Below is a small trained network, with its code and all its weights. Each question gives an input and a class and asks what happens when units are switched off, that is, made to give their printed mean instead of their output.

import numpy as np


def w(rows, s, z=0):
    codes = np.array(rows[::2]) - 128.0
    scale = np.full(codes.shape[1], s)
    scale[-1] = z or s
    return codes * scale


def norm(h):
    return h / np.sqrt((h * h).mean(-1, keepdims=True) + 1e-5)


def f(y):
    return np.maximum(y, 0)


def log_softmax(a):
    a = a - a.max(-1, keepdims=True)
    return a - np.log(np.exp(a).sum(-1, keepdims=True))


def net(x, mask):
    res = np.array(x, float).reshape(1, 4) / 4 @ E
    u = 0
    for l in range(4):
        y = f(norm(res) @ A[l][:, :-1].T + A[l][:, -1])
        res = res + np.where(mask[u : u + 8], y, B[l][:, -1]) @ B[l][:, :-1]
        u += 8
    return log_softmax(norm(res)[-1] @ U[:, :-1].T + U[:, -1])


A, B = {}, {}
E = w([
[207,125,138,193,176,108,171,117,126,65,178],'x0',
[132,124,131,129,125,132,129,130,134,137,138],'x1',
[128,64,188,59,115,190,199,51,106,117,95],'x2',
[118,229,255,160,116,115,234,107,44,141,127],'x3',
],0.0095)
A[0] = w([
[149,67,173,70,144,201,134,37,117,104,102,140],'0.n1',
[139,168,44,144,110,93,60,161,114,79,109,78],'0.n2',
[113,254,166,159,98,75,165,166,65,162,119,49],'0.n3',
[78,203,158,129,95,94,176,123,19,124,81,66],'0.n4',
[225,103,129,201,208,93,155,74,120,11,164,151],'0.n5',
[222,77,91,146,191,121,169,107,188,26,174,90],'0.n6',
[141,63,117,60,112,160,135,48,205,77,127,1],'0.n7',
[184,146,152,166,137,68,179,139,156,53,165,101],'0.n8',
],0.0071,0.0065)
B[0] = w([
[139,50,71,45,61,162,128,86,48,94,164,234],'0.n1',
[93,104,115,116,165,164,199,168,174,156,97,185],'0.n2',
[171,116,129,167,107,96,71,81,32,157,78,229],'0.n3',
[93,80,168,165,150,81,146,72,200,141,146,228],'0.n4',
[161,134,160,155,241,164,158,111,135,61,166,254],'0.n5',
[126,1,116,178,119,81,170,202,133,167,87,216],'0.n6',
[172,103,64,153,168,136,75,57,77,145,55,169],'0.n7',
[156,165,75,113,130,138,81,94,178,92,169,197],'0.n8',
],0.0077,0.0083)
A[1] = w([
[64,128,53,84,103,132,62,147,120,193,56,123],'1.n1',
[148,90,147,162,147,62,180,166,174,48,160,52],'1.n2',
[44,177,215,87,21,102,173,125,66,187,73,43],'1.n3',
[76,180,167,196,118,73,75,183,83,185,96,2],'1.n4',
[78,147,112,101,164,154,141,241,254,127,144,24],'1.n5',
[101,101,123,130,26,102,87,118,78,168,131,113],'1.n6',
[173,213,155,117,182,152,178,105,85,56,218,66],'1.n7',
[147,225,88,137,123,68,124,251,113,117,110,119],'1.n8',
],0.0084,0.0045)
B[1] = w([
[74,145,235,135,92,164,89,165,92,195,98,255],'1.n1',
[66,124,117,184,129,110,110,43,179,155,127,218],'1.n2',
[153,138,14,124,213,97,204,81,214,89,198,254],'1.n3',
[99,118,158,218,146,74,165,101,175,189,72,198],'1.n4',
[104,144,137,125,255,183,102,253,193,182,178,210],'1.n5',
[47,143,115,153,138,94,128,62,187,168,98,225],'1.n6',
[142,129,197,99,27,105,56,181,70,88,143,221],'1.n7',
[143,79,167,109,68,126,181,50,72,106,116,184],'1.n8',
],0.0088,0.0064)
A[2] = w([
[139,89,153,119,114,138,242,100,116,70,187,156],'2.n1',
[139,112,2,93,198,178,163,110,190,120,132,223],'2.n2',
[222,174,108,200,94,84,88,177,79,60,118,2],'2.n3',
[93,163,118,26,86,182,22,120,137,182,84,15],'2.n4',
[122,116,169,144,215,175,169,187,175,120,140,214],'2.n5',
[166,138,205,70,47,178,156,124,123,48,89,109],'2.n6',
[245,138,152,142,192,117,151,109,99,119,127,189],'2.n7',
[152,62,136,47,100,223,207,93,101,63,109,11],'2.n8',
],0.0089,0.0022)
B[2] = w([
[99,167,190,42,69,177,193,206,127,37,152,247],'2.n1',
[225,185,71,134,152,108,180,80,129,138,41,255],'2.n2',
[233,254,103,18,75,132,55,105,138,51,191,179],'2.n3',
[58,114,219,129,25,145,29,55,82,109,109,204],'2.n4',
[126,215,121,116,160,85,111,164,134,172,131,220],'2.n5',
[73,25,195,138,71,104,124,200,108,151,163,174],'2.n6',
[94,115,148,157,79,134,73,177,76,177,99,220],'2.n7',
[152,209,170,238,162,83,51,140,235,189,198,238],'2.n8',
],0.0073,0.0078)
A[3] = w([
[114,122,127,48,103,112,206,109,127,66,159,48],'3.n1',
[122,153,56,120,140,136,99,118,145,149,149,24],'3.n2',
[196,20,145,86,122,149,181,138,74,65,100,123],'3.n3',
[96,135,178,112,129,168,112,249,103,140,109,3],'3.n4',
[214,56,93,133,124,156,145,96,100,93,147,60],'3.n5',
[90,85,116,48,70,154,181,64,128,106,133,96],'3.n6',
[183,132,86,136,169,123,191,195,124,126,133,216],'3.n7',
[149,52,120,78,171,166,208,78,144,102,147,98],'3.n8',
],0.012,0.0037)
B[3] = w([
[191,143,84,86,158,228,194,123,195,63,184,224],'3.n1',
[147,63,120,122,103,85,143,171,108,85,81,155],'3.n2',
[28,52,91,75,126,202,252,226,49,189,56,218],'3.n3',
[111,197,147,80,191,175,164,184,145,87,242,228],'3.n4',
[50,138,136,86,137,89,146,175,74,243,82,206],'3.n5',
[204,103,68,79,111,170,99,54,190,26,78,253],'3.n6',
[192,59,71,157,113,94,57,66,147,156,115,246],'3.n7',
[152,231,41,62,155,150,167,223,86,135,19,253],'3.n8',
],0.011,0.0057)
U = w([
[2,228,184,60,248,214,24,237,216,227,227,69],'0',
[29,194,212,241,193,14,217,29,207,224,80,121],'1',
[21,18,137,27,44,228,8,12,165,134,8,28],'2',
[184,233,46,28,195,214,235,30,214,21,76,121],'3',
[242,55,4,240,244,25,20,210,232,157,133,46],'4',
[240,239,210,200,51,15,25,99,24,33,223,100],'5',
[100,22,26,54,163,155,220,243,24,207,14,255],'6',
[135,33,229,38,22,219,234,201,21,9,203,138],'7',
],0.012,0.0055)

Each question gives the input, the list of numbers given to net, and the class t.
The units are the neurons (one row each of A and B). Each row of codes is followed by its name. A weight is (code - 128) times the scale printed after its matrix; where a second scale follows, it is the last column's (A, B and U).
mask holds one flag per neuron, layer by layer. A switched-off neuron (its flag False) gives its mean, the last column of its row in B, instead of its output. The means were averaged over made-up inputs and are rounded, as every weight is.
A unit's drop is (log p(t) with every unit on - log p(t) with that unit switched off) / (log p(t) with every unit on - log p(t) with every unit switched off).
most important unit: the unit with the biggest drop
k most important neurons: the k neurons with the biggest drops, biggest first
top k neurons in layer l: the k neurons of layer l with the biggest drops, biggest first
drop of u: that unit's drop, to one decimal
input [-7,-2,0,-3], class 0: top 2 neurons in layer 0	0.n3, 0.n1
input [-2,-1,-1,-6], class 0: most important unit	1.n1
input [0,2,-5,3], class 1: 2 most important neurons	0.n5, 1.n4
input [0,5,2,-8], class 2: 3 most important neurons	0.n5, 1.n1, 1.n3
input [2,1,3,0], class 6: top 3 neurons in layer 0	0.n6, 0.n1, 0.n7
input [0,7,3,-5], class 2: 2 most important neurons	0.n5, 1.n3
input [5,7,0,6], class 5: top 2 neurons in layer 2	2.n3, 2.n7
input [6,-6,0,5], class 5: 3 most important neurons	0.n1, 1.n2, 2.n3
input [4,1,4,0], class 6: 2 most important neurons	0.n6, 1.n1
input [0,-3,-7,-6], class 0: 2 most important neurons	1.n1, 0.n5
input [-1,0,-8,-6], class 0: 3 most important neurons	1.n1, 0.n5, 1.n3
input [3,8,0,2], class 5: top 2 neurons in layer 1	1.n2, 1.n8
input [7,2,3,0], class 6: 3 most important neurons	0.n6, 1.n1, 1.n2
input [7,4,1,-1], class 6: 2 most important neurons	0.n6, 2.n8
input [-4,8,1,1], class 3: most important unit	1.n3
input [1,-4,1,-6], class 6: 2 most important neurons	0.n7, 0.n6
input [0,-4,-5,-1], class 0: drop of 1.n3	0.3
input [1,7,2,0], class 6: drop of 0.n1	2.0
input [6,-3,-1,8], class 5: drop of 2.n3	0.1
input [4,-8,1,5], class 7: most important unit	2.n8
